Here is a tiny trained network, its code and every weight. The questions are about switching its units off for an input and a target symbol, where a switched-off unit gives its printed mean instead of its output.

import numpy as np


def w(rows, s, z=0):
    codes = np.array(rows[::2]) - 128.0
    scale = np.full(codes.shape[1], s)
    scale[-1] = z or s
    return codes * scale


def norm(h):
    return h / np.sqrt((h * h).mean(-1, keepdims=True) + 1e-5)


def f(y):
    return np.maximum(y, 0)


def softmax(a):
    e = np.exp(a - a.max(-1, keepdims=True))
    return e / e.sum(-1, keepdims=True)


def log_softmax(a):
    a = a - a.max(-1, keepdims=True)
    return a - np.log(np.exp(a).sum(-1, keepdims=True))


def net(x, mask):
    ids = ['βδηθμξπ'.index(c) for c in x.split()]
    T = len(ids)
    res = E[ids] + P[:T]
    r = norm(res)
    for j in range(2):
        rows = slice(2 * j, 2 * j + 2)
        q, k, v = (r @ M[0][rows].T for M in (Q, K, V))
        z = softmax(np.where(np.tri(T) > 0, q @ k.T / 2**0.5, -1e9)) @ v
        o = O[0][rows]
        res = res + np.where(mask[j], z, o[:, -1]) @ o[:, :-1]
    y = f(norm(res) @ A[0][:, :-1].T + A[0][:, -1])
    res = res + np.where(mask[2:10], y, B[0][:, -1]) @ B[0][:, :-1]
    return log_softmax(norm(res)[-1] @ U[:, :-1].T + U[:, -1])


Q, K, V, O, A, B = {}, {}, {}, {}, {}, {}
E = w([
[91,47,89,105],'β',
[110,246,92,112],'δ',
[60,132,186,254],'η',
[223,216,201,122],'θ',
[173,116,147,60],'μ',
[173,169,123,185],'ξ',
[120,146,127,136],'π',
],0.0083)
P = w([
[191,2,153,212],'0',
[117,198,144,127],'1',
[121,185,139,122],'2',
[123,175,137,114],'3',
[127,167,135,110],'4',
[130,164,133,109],'5',
[132,158,131,105],'6',
[134,155,129,103],'7',
[135,151,126,103],'8',
[138,148,125,100],'9',
[137,144,124,100],'10',
[140,142,123,97],'11',
[140,139,122,96],'12',
],0.0046)
Q[0] = w([
[73,112,192,57],'head 0',
[81,175,58,113],'head 0',
[254,136,224,156],'head 1',
[117,200,105,108],'head 1',
],0.028)
K[0] = w([
[119,74,185,57],'head 0',
[137,170,49,104],'head 0',
[208,108,217,251],'head 1',
[162,149,93,127],'head 1',
],0.024)
V[0] = w([
[157,16,230,153],'head 0',
[128,155,173,250],'head 0',
[47,138,210,68],'head 1',
[147,1,156,149],'head 1',
],0.0065)
O[0] = w([
[99,253,191,99,13],'head 0',
[130,65,175,41,251],'head 0',
[180,62,98,85,25],'head 1',
[23,86,181,161,80],'head 1',
],0.0059,0.003)
A[0] = w([
[88,95,20,69,85],'neuron 0',
[11,93,43,74,193],'neuron 1',
[94,192,112,123,19],'neuron 2',
[113,160,80,74,51],'neuron 3',
[104,125,133,93,254],'neuron 4',
[98,182,76,144,102],'neuron 5',
[49,107,143,23,105],'neuron 6',
[111,133,28,152,112],'neuron 7',
],0.012,0.0035)
B[0] = w([
[103,42,164,6,252],'neuron 0',
[151,128,17,137,227],'neuron 1',
[194,89,122,88,155],'neuron 2',
[181,82,113,190,157],'neuron 3',
[99,171,93,61,226],'neuron 4',
[68,108,156,183,184],'neuron 5',
[205,73,78,162,189],'neuron 6',
[71,206,156,207,255],'neuron 7',
],0.019,0.0037)
U = w([
[187,149,102,150,132],'β',
[133,182,117,230,121],'δ',
[76,60,141,20,3],'η',
[168,40,155,169,123],'θ',
[176,218,138,64,216],'μ',
[28,168,192,175,158],'ξ',
[106,114,7,130,163],'π',
],0.013,0.0035)

Each question gives the input, a string of symbols that net reads in full, and the target symbol t.
The units are the heads (2 rows each of Q, K, V and O) and the neurons (one row each of A and B). Each row of codes is followed by its name. A weight is (code - 128) times the scale printed after its matrix; where a second scale follows, it is the last column's (O, A, B and U).
mask holds one flag per unit, heads first, then neurons. A switched-off unit (its flag False) gives its mean, the last column of its rows in O or B, instead of its output. The means were averaged over made-up inputs and are rounded, as every weight is.
A unit's drop is (log p(t) with every unit on - log p(t) with that unit switched off) / (log p(t) with every unit on - log p(t) with every unit switched off).
The circuit of an input: a set's keep is (log p(t) with only the set's units on - log p(t) with every unit switched off) / (log p(t) with every unit on - log p(t) with every unit switched off). Starting from all 10 units, units are removed one at a time, each time the one whose removal leaves the highest keep (on an exact tie, the one counted first), for as long as the keep stays at least 0.8.
circuit, biggest first: the units of the circuit, biggest drop first
most important unit: the unit with the biggest drop
top k neurons: the k neurons with the biggest drops, biggest first
heads that matter: for each layer, one digit per head in row order, 1 if its drop is at least 0.15 and else 0, layers parted by /
drop of u: that unit's drop, to one decimal
input β θ δ θ ξ, target β: circuit, biggest first	(head 0; neuron 0; neuron 7; head 1)
input δ π μ, target δ: top 2 neurons	(neuron 0; neuron 5)
input θ η θ δ η π η ξ, target θ: most important unit	neuron 4
input δ δ β η ξ π ξ ξ, target δ: heads that matter	01
input δ η β δ, target η: top 3 neurons	(neuron 0; neuron 1; neuron 6)
input θ β ξ β η η δ ξ β δ ξ, target θ: heads that matter	10
input δ η θ δ, target η: heads that matter	11
input δ β β ξ, target δ: heads that matter	00
input θ θ β θ δ θ β μ μ, target θ: top 4 neurons	(neuron 2; neuron 7; neuron 5; neuron 0)
input β ξ η η θ μ δ ξ, target β: top 4 neurons	(neuron 0; neuron 7; neuron 4; neuron 1)
input β ξ ξ β θ β μ π μ ξ η μ, target β: top 3 neurons	(neuron 0; neuron 7; neuron 2)
input η ξ η δ μ π η ξ δ ξ, target η: top 3 neurons	(neuron 7; neuron 1; neuron 6)
input ξ δ η η δ π β θ ξ β ξ μ, target ξ: drop of head 1	0.6
input μ π β θ θ θ π β μ, target μ: drop of neuron 0	0.2
input θ η ξ η μ η ξ ξ ξ θ θ ξ δ, target ξ: most important unit	head 0
input β δ β ξ β ξ η ξ μ μ, target β: drop of neuron 5	0.0
